Each row has a name. Each piece below is followed by the name of the row it came from, unless a question asks for something else. Each question is about the rows just above it. Places in a row count from 0.

[128 128 127 132 137 168 137 128 143 128 102 116 167 199] -> J_553
[133 131  84  61 155 128  44 137 143 128 128 116 116 194] -> J_546
[133 131  84  61 155 128  44 137 132 128 165 151 187 128] -> J_928
[128 128 127 132 137 137 156 137 143 128 102 116  97 167] -> J_224
Table of tags by key:
[44] -> J_167
[128] -> J_117
[137] -> J_208
Look up the entry of J_546 at place 6 in the table: -> J_167
asked: [128 128 127 132 137 137 156 137 143 128 102 116  97 167] -> J_224
asked: [133 131  84  61 155 128  44 137 143 128 128 116 116 194] -> J_546
Which row holds these entries in another order? [167 199 128 128 127 132 137 168 137 128 143 128 102 116] -> J_553

[165 141 161 110] : J_533
[ 99  92 110 137] : J_391
[111 128 149 121] : J_251
[178 160 175 120] : J_599
[173  86 149 126] : J_317
[128  91 156 130] : J_876
[118  92 132 129] : J_64
[127 147  92 143] : J_841
[116 142 131 112] : J_12
[229 153 175 101] : J_681
Table of tags by key:
[178] -> J_202
[175] -> J_518
[128] -> J_357
[179] -> J_742
[177] -> J_21
The tag of J_599, keyed by place 0: -> J_202
[173  86 149 126] is in which row? -> J_317
asked: [116 142 131 112] -> J_12
asked: [178 160 175 120] -> J_599
Which value is in both J_64 and J_841? -> [92]
The one value in J_533 and J_391: -> [110]

[152 176 138 203 121 172] : J_693
[ 61  54  68 203 121 172] : J_907
[122  68 203 176 202  26] : J_900
[ 74  54  68 140 128 151] : J_932
Which value is in both J_932 and J_900? -> [68]
Table of tags by key:
[140] -> J_109
[68] -> J_439
[69] -> J_854
[203] -> J_323
[128] -> J_674
The tag of J_932, keyed by place 2: -> J_439
Give the next 3 entries after [176 138]. -> [203 121 172]
[172  61  54  68 203 121] is which row reordered? -> J_907
asked: [ 74  54  68 140 128 151] -> J_932
asked: [ 61  54  68 203 121 172] -> J_907
[ 54  68 140 128 151] is in which row? -> J_932

[ 92  62  92 187 109 119 132 178 114 130 174 162  91  62] : J_496
[ 68  83 143 147 143  86  98 113  86 175 118 124  86  77] : J_619
[174 178  92 130 118  91 109  62 187 162 132 114  92  62] : J_265
Give the next 3 entries after [ 68  83 143 147 143  86  98 113]. -> [ 86 175 118]
Put [ 62  62  91  92  92 109 114 118 130 132 162 174 178 187] back in order: which row is it? -> J_265
[ 68  83 143 147 143  86  98 113  86 175 118 124  86  77] is in which row? -> J_619
Put [ 62  91 162 174 130 114 178 132 119 109 187  92  62  92] back in order: which row is it? -> J_496

[179  41 192  56 146  65] -> J_582
[101  74 219  54 172  91] -> J_33
[156 101  75 215 159  31] -> J_27
[156 101  75 154 210 155] -> J_431
[199 160 174  59 175 108] -> J_229
[ 94 217 110 193 148 166] -> J_952
[221 150  42  81 100  30] -> J_543
[ 31 221 100 150  81 163] -> J_110
[221 150 163  81 100  30] -> J_548
asked: [156 101  75 154 210 155] -> J_431
asked: [217 110] -> J_952
Which row holds these entries in another order? [ 30 100  81 163 150 221] -> J_548

[ 90 101  83 156 212 106 163 105] -> J_767
[155 171  98 117 129 111 104  25] -> J_912
[190  83  83 171  91 158 164  74] -> J_166
[ 83  80 171 209 209 158 164  74] -> J_402
[190  83  83 171 209 158 164  74] -> J_19
[109 131 162 117 128 137 162 158] -> J_289
[158 152  93 105  98 118  85  89] -> J_248
[ 92 101  83 156 152 106 191 105] -> J_812
[154 126  90 190 127 125  95  30] -> J_894
Which value is in both J_19 and J_894? -> [190]
Shared by J_894 and J_767: -> [90]
tags:
[127] -> J_503
[162] -> J_324
[191] -> J_476
[104] -> J_195
[95] -> J_70
The tag of J_894, keyed by place 6: -> J_70
[156 152] is in which row? -> J_812
asked: [190  83  83 171 209 158 164  74] -> J_19
What are the next 3 entries after [ 83  83 171 209]? -> [158 164  74]

[139 193 219 148] -> J_365
[139 193 226 154] -> J_101
[212 124 144  71] -> J_383
[155 130 147  76] -> J_914
[139 193 222 151] -> J_419
[187 125 148  69] -> J_653
[ 68 184 183 154] -> J_960
[131 184 183  91] -> J_269
[141 191 212 142] -> J_44
[149  68 185 117] -> J_868
asked: [ 68 184 183 154] -> J_960
Which value is in both J_44 and J_383? -> [212]
The one value in J_868 and J_960: -> [68]
asked: [139 193 219 148] -> J_365
Which row holds [193 226 154]? -> J_101
Which value is in both J_101 and J_960? -> [154]
asked: [148  69] -> J_653

[136 104 158 119  94 114  87  69 136 123 116 124 148 181 147 117  83  90
 112 129] = J_926
[107 122 132 110 115 148 131 134 125 136 123 142 175 150 139  86 127 133
 147 117] = J_387
[124 104 118 139 145 144 100 156 128 110 137 164 139 175 138 129 110 139
 107 109] = J_738
[127  83 147 142 105 109 156 129 104 134  87  95 145 150 125 144 116 114
 139 125] = J_527
[134 125 136 123 142 175 150 139 113 124  87  95 145 150 125 159 116 114
 139 125] = J_43
[159 118 159 103 134 130 139 147 116 129 127 110 122 133 119 138 133 122
 113 135] = J_863
[142 111 155 137 150 124 121 144  96 102  41 152 130 169 123 138  97 133
 120 157] = J_606
asked: [107 122 132 110 115 148 131 134 125 136 123 142 175 150 139  86 127 133
 147 117] -> J_387
asked: [142 111 155 137 150 124 121 144  96 102  41 152 130 169 123 138  97 133
 120 157] -> J_606
Which row holds [105 109 156 129 104 134  87  95]? -> J_527
asked: [134 125 136 123 142 175 150 139  86 127] -> J_387
asked: [164 139] -> J_738

[117 114 122 104 153 125 117 150 159  97 148 122 135  81 146 127] : J_205
[144 148 119 145 142 134 127 151 152  91 124  76 139 100 124 112] : J_923
[135 138 125 135 131 130 129 134 131 130 124 112 131 118 125 124] : J_978
[124 124 134 127 114 126 132 111 111 133 124 153 121 153 124 136] : J_985
[133 148 125 131 125 134 120 124 121 135 118 126 132 116 122 127] : J_223
[108 102 127  92 147 121 116 139 152  91 152 151 130  92 150 136] : J_519
[120 117 131 118 126 125 127 121 125 122 133 148 124 135 132 134] : J_754
Which row holds these entries in another order? [134 132 135 124 148 133 122 125 121 127 125 126 118 131 117 120] -> J_754
asked: [108 102 127  92 147 121 116 139 152  91 152 151 130  92 150 136] -> J_519
asked: [104 153 125 117 150] -> J_205

[ 99  65  91 182  86 121 130 150  94 163  40 185 159 129 113 111 119 105
 123 172 149 147 134 147 169  64  69 102 118 191 150  98  74 122  72 152
  94 133 152 102 140 141  77 169 146 156 172 105 161 213 166 118 155 193
 135 132 195  84  89 171] = J_715
[108  69 133 110 140 103  63 129 164  76 144  95 139 148 128 129 104 185
 122  91 147 137 125  84  91 148 146 210 150  96 121 101 162 160 192  72
 151 100  44 187  59 172  82 140 125 109 144 157 130  47  73 144  55  94
 101 149 106 175 135 115] = J_472
[120 186 154  83 125 146 127 146 147 139 176  42 125 147  90 166 158 133
 123 114 133 140 105 134  73 161 198 154 166 131  96 137 155 117 128  94
 119 102 111 158  38 104  95 159 126  99  79 182 170  80  56 136  94  52
 176 180  47 170 117 152] = J_845
[151 164 136 108 144 116 192  99 105 158 163 156 132  75 118  98 163  86
 133 112  68  61 109 160 146 160 127  90  99  90 173 135  89 101  87 199
 130 155 145 145 232  75 232  45 160 152  96 103  88 145 134 131 166 142
 105  85 183  99 164 125] = J_284
[110 178 146  82 129 141 129 146 143 153 176  40 136 147  90 162 155 142
 112 114 131 136 105 128  72 169 208 160 159 124 103 131 163 122 142 103
 123 105 122 171  35  89  94 153 132 103  79 180 168  79  54 134  91  52
 181 175  40 163 117 146] = J_235
[127  61 108 156 148 128  51 127 153  43 107 162 115 160 187 129  71 182
 138 132 164 159 166  75 145 102  79 164 126 117 108 121 175 167 180  85
 157 134 117  81 132 222  99 168  84 114 192 112 114 114 183 122 113 172
  73 129 122 141 134  91] = J_547
[ 96  69  98 175  76 117 136 141  92 169  42 188 160 135 122 109 118 101
 126 175 144 153 127 144 168  52  66 101 116 181 156  92  71 123  63 153
  94 134 143 101 140 141  87 169 144 155 174 102 152 218 167 105 151 194
 133 120 182  92  80 162] = J_523
[125  62 134 124 152 103  56 132 170  49 142 106 137 144 136 122  81 192
 128  97 158 132 137  80  99 134 125 207 136 103 109 105 170 169 207  84
 158 102  51 166  72 185  94 130 112 117 162 137 117  56 105 145  70 113
  77 141 118 180 141  91] = J_827
[127  61 108 156 148 128  51 127 153  43 107 162 115 160 187 129  71 182
 138 132 164 159 166  75 145 102  79 164 126 117 108 121 185 176 203  85
 166 124  89  95 123 224 102 155  98 118 189 121 113  91 163 127  95 148
  67 129 111 151 131  79] = J_443
[ 93  78  95 175  79 120 141 150  90 163  50 186 160 123 117 102 123  95
 129 167 148 141 125 146 162  62  75  97 129 187 153  87  78 113  70 151
  89 141 145 107 139 126  79 156 142 157 167  88 158 221 164 113 157 192
 143 128 193  98  85 173] = J_137
[125  66 108 169 145 127  52 124 160  49  83 173  99 153 185 136  63 155
 139 144 167 173 176  94 135  89  65 148 124 139 118 124 174 169 190  87
 152 118 111  79 119 217  90 171  91 102 190 118 112 116 187 120 111 164
  83 130 117 140 120  93] = J_865
[117  61 106 183 138 140  57 132 153  65  81 172 107 158 129 135  63 153
 132 153 162 187 177  98 155  78  66 128 130 149 112 120 164 175 176  89
 142 124 129  64 136 220  78 182  87 114 194 104 113 144 190 111 110 164
  78 125 123 130 116 100] = J_244
Put [ 52 181 175  40 163 117 146 110 178 146  82 129 141 129 146 143 153 176
  40 136 147  90 162 155 142 112 114 131 136 105 128  72 169 208 160 159
 124 103 131 163 122 142 103 123 105 122 171  35  89  94 153 132 103  79
 180 168  79  54 134  91] back in order: which row is it? -> J_235
Where do [ 96  69  98 175  76 117 136 141  92 169  42 188 160 135 122 109 118 101
 126 175 144 153 127 144 168  52  66 101 116 181 156  92  71 123  63 153
  94 134 143 101 140 141  87 169 144 155 174 102 152 218 167 105 151 194
 133 120 182  92  80 162] appear? -> J_523
What are the next 3 entries after [191 150  98  74 122  72 152  94 133 152 102]? -> [140 141  77]

[158 103  57 135 105 122 167]  J_938
[161 163  97 137 111  72 172]  J_130
[103 199  96 120  85 119 127]  J_113
[136 161 172  72  97 111 163]  J_37
[136  87  69 165 147 144 169]  J_25
[124 163 158 114 162  76 178]  J_585
[ 84 129 119  67 141 140  77]  J_489
[124 115 158 114 162  76 178]  J_929
[137 178 183 112 124  76 135]  J_987
[161  97 171 163 111 137  72]  J_203
[138 111  72 161  97 171 163]  J_637
[117 180 138  93 141  76 170]  J_736
key -> tag
[199] -> J_286
[198] -> J_618
[115] -> J_390
[114] -> J_652
Look up the entry of J_929 at place 1 in the table: -> J_390
What are the next 3 entries after [137 178 183]? -> [112 124  76]
Put [ 72 137 111 163 171  97 161] back in order: which row is it? -> J_203
[172  72 111 137  97 163 161] is which row reordered? -> J_130
Put [141 140  77  84 129 119  67] back in order: which row is it? -> J_489
Which row holds [136  87  69 165 147 144 169]? -> J_25

[221 137 233  40  92 101 163  45 210  90 155 129 184  68 181  94  52  97
 203  66  87  36  60 120 108  86  88  31 161 146  84  97  59  86  98 138
 133 139 153  68 203 132  93 132  23  38 147 199  65  27  55] = J_604
[ 88  69 142 116 216  93  54  26 228  57 195 213 202 148 211 232 152  44
 233  74 133 102 210  58 161  22  73 195 109 208  80 102 103  93 170  94
 157 174  54 146 158 156  44  44 150  96 192 124 151  96 111] = J_454
[129 122  46 104  42 112 110 160  44 114  70  29  74  23  98 141  53 139
 172 180 231  95  31  48 129  96 109  24  48  83 159 134 174 165 195 195
 160  59 104  53  87  73  85  77  76 142  86 100  87 183 137] = J_689
[230 217  82 106 133 173 186 179  46 128  77 144 150  91  41  22 231 178
 122  26 231  44 207 128  33 115 227 193  88 175 143  28  84 108  69 130
  65 231 169  67 172 181  85 173 184 171  33 208 114  39 138] = J_970
[205 175 182 124 145 210  79 123 156  81  40 230 127 109 123  38 113 100
  83 185 185 100 230 201  69 191  36 210  88 172 119 191 107 177  26  80
 187  92 168 125 113 223 211 115 124 122 146  33  38 219 129] = J_516
[ 81  85 112 230  25  64 180 194 209 190 107 105 190 212 164 221 217 128
  35  25 176  32 139  83  58 117  69 144  60 188  40 180 127  71 204 202
 178 157  65  23 172  79 128  85 169 147 115 148 139  26  58] = J_438
[179 185 109 113  59 165 112  53  40  68 173 194 101 145 205  83 146 199
 179 211 140 180 163 176  59 149 121  83 138 198  76 183 156  82 108 232
  85  59 190 218  42 202 210 130  57 148 206  56 110 114  35] = J_481
[170 204 126  82 141 146 218  49  72 149  57 223 145 226 128 100  94  48
 194  36 122  24 122 130  40  69 111  85 224 121 215 172 161 172 114 164
 158  84 160 166 221 198 119 149 112 175 134  34 182 185 208] = J_535
[ 68 179 102  51 144 127 185 228 148 233 174 173 194  54 205 185  69  39
 163  62 173 196  96 126 170  93 193 210  56 176  30  73 215 230 216 156
  26  78  50 105 136 124  64  94 113 108  45 148 176 164  70] = J_631
[ 71 190  58 212  32 147 127 157  69 169  60 204 188 148  64 172 112 176
 180 105 115  25 209 221  26  40  35 128 164  79 178 107  81 139 230  58
  25 128 139 217 190 144 194 117  65 202  84 180  23  83  85] = J_200
[ 38 233  69  82  53 167  97  40 181  75 209 137 126 188 190 198 168 202
 161 108 146 152 106  89 152  37 157 109  32  89  80 142  64 232  24 226
 171 218 180 133  74 128 216 222 197  50  24  28  25 171 193] = J_554
[163 187 120 233 179 133 189 135 148 197  52 221  57 150  77  92 159 106
  35 173 196 126  62  96  28 141 192 174  72  91  23 162 123 180 160 191
  53 122  23  71 178 134 111 127  87 150  41  95  65 210  49] = J_77
Put [209 117 217 194 190  58 180 212 157 190 172 115  83 180  25  85 176 148
  32 107  35  85 221  40  79 188  23  58  81 230 139 128 105 127 164 128
 112  25 169 178  65 204 144 202  71  69  26  64 139  60 147] back in order: which row is it? -> J_438
Where do [173 196 126  62  96] appear? -> J_77
[137 183  87 100  86 142  76  77  85  73  87  53 104  59 160 195 195 165
 174 134 159  83  48  24 109  96 129  48  31  95 231 180 172 139  53 141
  98  23  74  29  70 114  44 160 110 112  42 104  46 122 129] is which row reordered? -> J_689

[124 120  96 133 100  96 149 154 151 130 128  48 150 176 153 112  70 165
  88 120  96 154 121  64  95 141 148  86 173 115 100 195  55 113 197 122
  91 145 130 162 138 111 112 184  97 135 151 112 131 131  80 121 166 146
  98 103 144] = J_717
[114 134 126 126 133  97 159 169 137 134 134  73 151 138 153 130  80 174
  86 109  98 125 130  44 106 155 164  74 180 115 123 170  27 137 203 134
 110 152 138 179 124 104 107 172 112 113 117 100 137 164  66 139 151 127
 131 107 121] = J_442
[117 142 106 129 123 121  69  97 141  54 103 129 110 113 106 177 135 116
 164 158 171 133 102 176 168 142 131 168  90 118 120 125 172 149  71 103
 174 179 115  70 161  93 162 108 159 133  66 136 127 106 182 126 108  52
 115 139  86] = J_249
[151  98  95 141  79 135 142 120 145 167 132  89 134 197 137  70 101 120
 110 127 102 172 128 128  88  97  98 124 138 132  99 166 146  74 154 126
  74  85 121 127 127 153 115 159  86 158 215 147 114  87 119 103 160 201
  82 115 187] = J_154
[ 68 161 140 106 129 144 113 158 157 200 167  89 110 120 162 132  89 164
 149 156 159 145 125 116  98 196 111 116 161 104 159 163  60 151  70 137
 144 105 153 139 185 138 128  88  86  94 172  59  99 129  84 128 151 138
 167 125 104] = J_155
[125 149 103 150 134 135  55  95 143  57 118 155 106 118 117 162 141 123
 171 172 167 141  96 161 170 137 133 175 103  92 149 121 173 117  78 120
 184 180  83  95 141  80 145  97 159 128  56 155 119 110 155 120  98  60
 122 138 101] = J_959
[133 156 118 162 157 156  59 110 137  89 141 194 103 110 131 147 156 138
 168 175 152 137 105 136 164 132 141 170 122  71 187  98 159  87  94 145
 186 164  62 137 108  82 117  91 160 116  57 171 115 129 112 123  86  84
 145 139 118] = J_9
[100 127 110 113 105 173 134 116 164 156 170 129 129 163 121  73 139  93
 122 113 111 142 147 164  96  86  82 133 112 162 105 120 181  99 121 130
  79  56 146 113 121 188 125 133  95 154 227 138 118  93 149 110 147 209
 106 129 184] = J_712
[149  95  90 142  78 131 140 123 148 160 133  82 135 200 139  73  96 124
 108 128 101 173 124 122  88 102 101 123 144 127  96 172 138  73 157 124
  74  92 119 130 128 147 114 163  85 158 210 146 115  91 114 103 162 196
  78 113 183] = J_32
[136 158 133 162 173 159  77 123 127 113 153 205 106 101 141 141 161 143
 158 163 138 124 116 114 159 133 147 154 135  70 202  90 141  87 113 161
 180 153  64 165  92  89 102  92 156 106  62 170 117 149  87 129  82  99
 165 138 121] = J_5
[115 142 108 127 123 120  70  97 140  52 100 127 110 113 105 173 134 116
 164 158 170 132 101 176 168 143 131 168  90 120 120 128 174 150  68 102
 173 178 117  68 161  94 164 106 161 131  67 134 128 108 184 127 109  53
 115 139  83] = J_11
[137 159 128 161 167 159  68 116 129 104 149 200 106 105 138 144 161 140
 164 167 145 129 111 125 163 132 144 162 128  70 196  94 151  88 104 151
 185 158  59 152  98  86 110  89 157 113  60 172 116 139  99 125  84  89
 156 138 120] = J_561
Which row holds these entries in another order? [162  96  48  96 115 100 145 100  97 111 135 151 121 128 131 154 176 153
 124  95 144 112 120 146 154 197 141 173 130  91 122 112 184 165 149  86
 112 148 138 120  88 103 131 151  55 195 113 150 121  96  80  70  98 130
 133  64 166] -> J_717
Where do [100 127 110 113 105 173 134 116 164 158 170] appear? -> J_11
[185 158  59 152  98  86 110  89 157 113  60 172 116 139  99 125  84  89
 156 138 120 137 159 128 161 167 159  68 116 129 104 149 200 106 105 138
 144 161 140 164 167 145 129 111 125 163 132 144 162 128  70 196  94 151
  88 104 151] is which row reordered? -> J_561

[130 127 127 115 129 137 101 131 129 121  30] -> J_355
[188 142 198 132 142 126 124 115 118 115 151] -> J_687
[115  30 129 121 137 101 127 129 132 127 130] -> J_312
[129 121 115 137 127 131 128 130 129 101  30] -> J_955
Which value is in both J_687 and J_955? -> [115]
Which row holds these entries in another order? [129 127 127 137 121 101  30 129 130 115 131] -> J_355
asked: [129 132] -> J_312
Give the next 3 entries after [121 137 101]. -> [127 129 132]
[129 127 130  30 137 101 129 127 131 115 121] is which row reordered? -> J_355

[202  84 179 158 122 139 145 229 154]  J_891
[202  84 139 122 145 154 179 230 158]  J_584
[157  43 176 158 114 136 200 183 153]  J_274
[ 84 122 139 145 154 158 179 202 230] is which row reordered? -> J_584
Which row holds these entries in another order? [183 153 157  43 176 158 114 136 200] -> J_274

[129  92 180 159 130  95]  J_327
[164  53 110 164 114 106]  J_968
[147 145 134 156 148 144]  J_805
[104 135 156 138 129 105]  J_823
[116 152 111  67 112 154]  J_375
[105 110 118 109 109 105]  J_680
[146 115 163 173 146 118]  J_413
[102 152 111  56 104 143]  J_479
[114 164 107  53 110 164]  J_833
Which row holds [116 152 111  67 112 154]? -> J_375
Put [ 53 164 110 107 114 164] back in order: which row is it? -> J_833
Which row holds these entries in another order? [173 146 118 146 115 163] -> J_413

